Dizuf: [ -7  22 -12 -10 -12  24 -14  -1  -8  29  -5  -7  11 -16  -9   3]
tuda: [ 7  0 10 19  5  0  8  6 14 -7 -5 -8  6 11 25  6]
zugez: [ -7  22 -12 -10 -12  24 -14  -1  -8  -7  -2   3  -8  14  27   2]
zoma: [ -7  22 -12 -10 -12  24 -14  -1  -8  -7   5   5  -8  -2  -2  -5]
meto: [  5  11   9   4  17  12  14  -7   7  12  -5  -2  -1   6 -12   1]
rim: [ 14  41  12  47   4  31   8   1  15  32  -5   2 -13  13  42  -1]
beri: [  5  11   9   4  17  12  14  -7   7  12  -5  -2 -19   7   7  -8]
zev: [-13  -7  23  17  42 -14  35 -29  -1 -22  -9 -14 -53  14  17 -28]
zev? -> [-13  -7  23  17  42 -14  35 -29  -1 -22  -9 -14 -53  14  17 -28]
meto? -> [  5  11   9   4  17  12  14  -7   7  12  -5  -2  -1   6 -12   1]
tuda? -> [ 7  0 10 19  5  0  8  6 14 -7 -5 -8  6 11 25  6]
zoma? -> [ -7  22 -12 -10 -12  24 -14  -1  -8  -7   5   5  -8  -2  -2  -5]
beri? -> [  5  11   9   4  17  12  14  -7   7  12  -5  -2 -19   7   7  -8]
rim? -> [ 14  41  12  47   4  31   8   1  15  32  -5   2 -13  13  42  -1]

vulog: [  7  10 -12  -6  -2 -11  13   6   5  11   1  -5   1  19 -24  17 -26 -24
   0  -1  -6 -18   7 -17 -26  -4  -6 -19   1 -15  12   7  11 -15   8 -20
  15   7  -3 -11  13   3  15  -9 -14 -10 -13  16 -24  17  13 -19  11 -12
  -6   2]
pir: [-27 -39 -19 -27 -43   4 -29 -45 -19  -6  25 -31  22  10 -38 -12 -30 -44
 -32 -26 -32 -24 -29 -51 -48 -47 -35 -14   1 -22 -37 -24 -23 -51  25 -16
  19 -33 -55 -49 -33  23  10 -10 -38 -53 -49 -15 -27 -16 -26 -48 -26 -19
 -51 -37]
meda: [-1 -2 -1 -1 -2 -1 -1 -2 -1 -1  0 -1  0 -1 -2 -1 -1 -2 -1 -1 -1 -1 -1 -2
 -2 -2 -1 -1 -1 -1 -2 -1 -1 -2  0 -1  0 -1 -2 -2 -2  0  0 -1 -2 -2 -2 -1
 -1 -1 -1 -2 -1 -1 -2 -1]
sasov: [-12 -32   6 -30 -39   0 -26 -34 -29 -20  12  -5  10 -11 -22 -19 -11 -28
  -8  -3  -6 -16 -12 -26 -23 -38  -8   2  -8   3 -32 -30 -12 -21   4 -11
  -2 -17 -36 -36 -32   6 -11  -9 -26 -29 -35 -22 -14 -15 -18 -26 -18 -17
 -36 -15]
pir? -> [-27 -39 -19 -27 -43   4 -29 -45 -19  -6  25 -31  22  10 -38 -12 -30 -44
 -32 -26 -32 -24 -29 -51 -48 -47 -35 -14   1 -22 -37 -24 -23 -51  25 -16
  19 -33 -55 -49 -33  23  10 -10 -38 -53 -49 -15 -27 -16 -26 -48 -26 -19
 -51 -37]
meda? -> [-1 -2 -1 -1 -2 -1 -1 -2 -1 -1  0 -1  0 -1 -2 -1 -1 -2 -1 -1 -1 -1 -1 -2
 -2 -2 -1 -1 -1 -1 -2 -1 -1 -2  0 -1  0 -1 -2 -2 -2  0  0 -1 -2 -2 -2 -1
 -1 -1 -1 -2 -1 -1 -2 -1]
vulog? -> [  7  10 -12  -6  -2 -11  13   6   5  11   1  -5   1  19 -24  17 -26 -24
   0  -1  -6 -18   7 -17 -26  -4  -6 -19   1 -15  12   7  11 -15   8 -20
  15   7  -3 -11  13   3  15  -9 -14 -10 -13  16 -24  17  13 -19  11 -12
  -6   2]

Vazot: [-13   1   9 -23   0   1  35  10   9   1  20]
Pomi: [10 -4  0  7 -4 -6  6 -3  0  9  8]
tino: [-10   3  -1  -9  -9   7   1  -4   1  -5  -5]
Nop: [-10   7  -6 -11 -19  12  -7 -12   1  -2 -11]
rugan: [  0   4  -5  -1 -14   7 -11 -11  -1   2  -8]
vov: [22 -5  9 -5  3 -6 27 11  4 21 41]
Non: [-27   3  -9  15  13   0 -36  -5  -7 -31 -55]
Lunol: [ 15   3  -1  -8 -20   7   7  -8   2  18  21]
zomi: [ -3  -1  -2   5   1  -2  -5  -2  -3  -4 -10]
vap: [  0   4  -5  -1 -14   7 -11   3   0  -5  -7]
geve: [-18  -1  -6  18  15  -4 -31  -2   2 -10  -9]
Mive: [-18  -1  -6  18  15  -4 -31  -2  -7 -25 -45]
geve? -> [-18  -1  -6  18  15  -4 -31  -2   2 -10  -9]
zomi? -> [ -3  -1  -2   5   1  -2  -5  -2  -3  -4 -10]
rugan? -> [  0   4  -5  -1 -14   7 -11 -11  -1   2  -8]
Pomi? -> [10 -4  0  7 -4 -6  6 -3  0  9  8]

lazo: [ 17 -23  31   4 -18 -18  -5   0   1   1 -17  10   5]
Musa: [ 17 -56 -15  49   4 -61   6 -19  29   5 -52  46  18]
Pafo: [ 40 -26  17   2 -13 -34 -11  -9  12  -5 -30  19  11]
sasa: [ 15 -56 -15  49   4 -61   6 -19  29   5 -52  46  18]
Pafo? -> [ 40 -26  17   2 -13 -34 -11  -9  12  -5 -30  19  11]
sasa? -> [ 15 -56 -15  49   4 -61   6 -19  29   5 -52  46  18]

